Here is a tiny trained network, its code and every weight. The questions are about switching its units off for an input and a target symbol, where a switched-off unit gives its printed mean instead of its output.

import numpy as np


def w(rows, s, z=0):
    codes = np.array(rows[::2]) - 128.0
    scale = np.full(codes.shape[1], s)
    scale[-1] = z or s
    return codes * scale


def norm(h):
    return h / np.sqrt((h * h).mean(-1, keepdims=True) + 1e-5)


def softmax(a):
    e = np.exp(a - a.max(-1, keepdims=True))
    return e / e.sum(-1, keepdims=True)


def log_softmax(a):
    a = a - a.max(-1, keepdims=True)
    return a - np.log(np.exp(a).sum(-1, keepdims=True))


def net(x, mask):
    ids = ['αγδεζθτ'.index(c) for c in x.split()]
    T = len(ids)
    res = E[ids] + P[:T]
    u = 0
    for l in range(2):
        r = norm(res)
        for j in range(3):
            rows = slice(2 * j, 2 * j + 2)
            q, k, v = (r @ M[l][rows].T for M in (Q, K, V))
            z = softmax(np.where(np.tri(T) > 0, q @ k.T / 2**0.5, -1e9)) @ v
            o = O[l][rows]
            res = res + np.where(mask[u + j], z, o[:, -1]) @ o[:, :-1]
        u += 3
    return log_softmax(norm(res)[-1] @ U[:, :-1].T + U[:, -1])


Q, K, V, O = {}, {}, {}, {}
E = w([
[110,168,110,55,177,128],'α',
[71,80,192,124,73,34],'γ',
[97,175,162,137,150,68],'δ',
[75,104,148,207,159,99],'ε',
[83,97,111,116,183,137],'ζ',
[94,152,143,53,133,3],'θ',
[157,88,152,55,205,104],'τ',
],0.0041)
P = w([
[132,139,123,105,146,128],'0',
[21,186,147,139,165,72],'1',
[140,131,120,149,134,152],'2',
[122,167,236,51,91,155],'3',
[37,173,154,169,144,86],'4',
[147,129,113,147,125,149],'5',
[129,160,222,29,84,138],'6',
[58,181,131,157,132,83],'7',
[152,129,105,150,121,148],'8',
[141,165,217,9,71,121],'9',
[65,164,118,156,130,73],'10',
[162,129,91,153,116,145],'11',
[146,164,206,2,65,113],'12',
[75,146,106,151,128,66],'13',
],0.0079)
Q[0] = w([
[200,105,155,150,64,223],'L0H1',
[169,86,174,115,88,235],'L0H1',
[82,209,107,46,132,11],'L0H2',
[48,224,47,208,209,2],'L0H2',
[199,82,151,106,117,134],'L0H3',
[136,161,58,171,190,97],'L0H3',
],0.0093)
K[0] = w([
[31,167,255,67,167,128],'L0H1',
[53,104,212,106,163,188],'L0H1',
[210,112,112,95,78,126],'L0H2',
[226,125,7,198,56,113],'L0H2',
[227,105,117,113,134,147],'L0H3',
[102,144,95,172,180,65],'L0H3',
],0.0089)
V[0] = w([
[150,148,126,92,198,49],'L0H1',
[90,2,163,85,130,174],'L0H1',
[113,190,96,68,167,173],'L0H2',
[194,37,107,67,87,98],'L0H2',
[74,144,113,187,122,50],'L0H3',
[166,230,98,111,146,92],'L0H3',
],0.0061)
O[0] = w([
[112,162,220,151,139,155,228],'L0H1',
[157,3,148,120,119,88,50],'L0H1',
[136,142,53,131,3,140,154],'L0H2',
[139,118,203,133,108,148,48],'L0H2',
[141,92,172,83,66,164,253],'L0H3',
[119,57,149,131,202,96,173],'L0H3',
],0.0065,0.0044)
Q[1] = w([
[34,133,226,103,121,45],'L1H1',
[167,137,234,127,38,125],'L1H1',
[85,94,222,138,95,148],'L1H2',
[59,116,151,68,119,1],'L1H2',
[121,55,31,109,150,89],'L1H3',
[90,47,93,98,76,144],'L1H3',
],0.0082)
K[1] = w([
[88,165,210,184,140,146],'L1H1',
[97,253,191,67,50,143],'L1H1',
[242,133,114,92,118,122],'L1H2',
[180,86,128,185,126,189],'L1H2',
[153,123,74,66,144,188],'L1H3',
[224,75,84,72,145,175],'L1H3',
],0.0078)
V[1] = w([
[47,242,151,155,144,102],'L1H1',
[61,122,184,135,85,35],'L1H1',
[207,66,118,132,88,224],'L1H2',
[51,98,158,254,84,141],'L1H2',
[179,24,23,182,157,196],'L1H3',
[147,118,139,78,134,172],'L1H3',
],0.0049)
O[1] = w([
[231,140,166,160,106,119,222],'L1H1',
[205,117,36,189,168,175,190],'L1H1',
[148,165,116,116,122,142,87],'L1H2',
[198,129,136,152,105,53,146],'L1H2',
[162,149,192,172,134,144,2],'L1H3',
[193,189,128,190,1,44,127],'L1H3',
],0.0054,0.0079)
U = w([
[70,70,28,98,16,203,133],'α',
[147,56,177,131,255,204,254],'γ',
[75,218,55,122,178,199,143],'δ',
[71,94,92,78,170,12,65],'ε',
[229,107,125,211,89,87,82],'ζ',
[142,226,246,174,171,203,75],'θ',
[45,19,209,102,58,179,144],'τ',
],0.007,0.0034)

Each question gives the input, a string of symbols that net reads in full, and the target symbol t.
The units are the heads (2 rows each of Q, K, V and O). Each row of codes is followed by its name. A weight is (code - 128) times the scale printed after its matrix; where a second scale follows, it is the last column's (O and U).
mask holds one flag per head, layer by layer. A switched-off head (its flag False) gives its mean, the last column of its rows in O, instead of its output. The means were averaged over made-up inputs and are rounded, as every weight is.
A unit's drop is (log p(t) with every unit on - log p(t) with that unit switched off) / (log p(t) with every unit on - log p(t) with every unit switched off).
The circuit of an input: a set's keep is (log p(t) with only the set's units on - log p(t) with every unit switched off) / (log p(t) with every unit on - log p(t) with every unit switched off). Starting from all 6 units, units are removed one at a time, each time the one whose removal leaves the highest keep (on an exact tie, the one counted first), for as long as the keep stays at least 0.8.
circuit, biggest first: the units of the circuit, biggest drop first
most important unit: the unit with the biggest drop
heads that matter: for each layer, one digit per head in row order, 1 if its drop is at least 0.15 and else 0, layers parted by /
drop of u: that unit's drop, to one decimal
input ζ ε θ ζ α ε ε ε, target ε: circuit, biggest first -> [L0H2; L0H1; L0H3]
input α ε θ δ θ α α α ε θ θ ζ α δ, target ζ: most important unit -> L0H1
input δ ζ ζ δ ε ζ α α δ ε τ θ θ α, target θ: heads that matter -> 110 / 000
input ζ γ ε τ δ ζ ζ ζ ζ α τ, target ζ: circuit, biggest first -> [L1H3; L0H1]
input γ ε ε ε τ γ θ δ, target γ: heads that matter -> 010 / 000
input ζ δ γ ε ζ τ ε θ, target τ: heads that matter -> 110 / 000
input α γ δ ε γ ε α α, target ε: circuit, biggest first -> [L0H2; L0H1; L1H1]
input τ θ ζ θ δ, target ζ: heads that matter -> 100 / 001
input α ε ζ ζ ζ δ ζ θ θ τ δ τ ε γ, target τ: heads that matter -> 010 / 010
input ζ ε α τ θ γ ε δ, target γ: circuit, biggest first -> [L0H2; L0H1]
input ε τ θ δ ζ α θ ε α, target α: circuit, biggest first -> [L0H2; L1H1]
input δ τ τ δ α, target τ: circuit, biggest first -> [L0H1; L0H2]
input τ γ ζ γ ε ζ δ γ θ θ ε, target θ: circuit, biggest first -> [L0H1; L0H2]
input δ τ ζ δ δ δ, target δ: most important unit -> L0H1
input θ ε θ δ ζ δ δ ε ζ ε δ τ θ α, target τ: circuit, biggest first -> [L0H2; L0H3]
input δ ε τ ε τ θ θ γ α δ τ, target α: heads that matter -> 010 / 000
input δ θ δ ε τ ε ε τ ζ τ ζ, target ζ: circuit, biggest first -> [L0H1; L1H3]
input ζ ζ τ δ δ, target τ: circuit, biggest first -> [L0H1; L0H3]
input α γ α ε δ, target α: heads that matter -> 010 / 000
input δ δ α α ζ α τ θ, target α: circuit, biggest first -> [L0H2]
input ε ε γ α δ α ζ, target α: circuit, biggest first -> [L0H2; L0H1; L0H3; L1H2]
input ε ε ζ γ δ δ ζ τ ε δ τ ζ, target τ: heads that matter -> 010 / 101
input δ τ τ, target ε: circuit, biggest first -> [L0H3; L0H2; L1H1]
input τ δ α ζ ε α θ ε τ ε ε, target τ: drop of L0H2 -> 0.2
input τ α ε ε, target ζ: drop of L0H3 -> 0.3
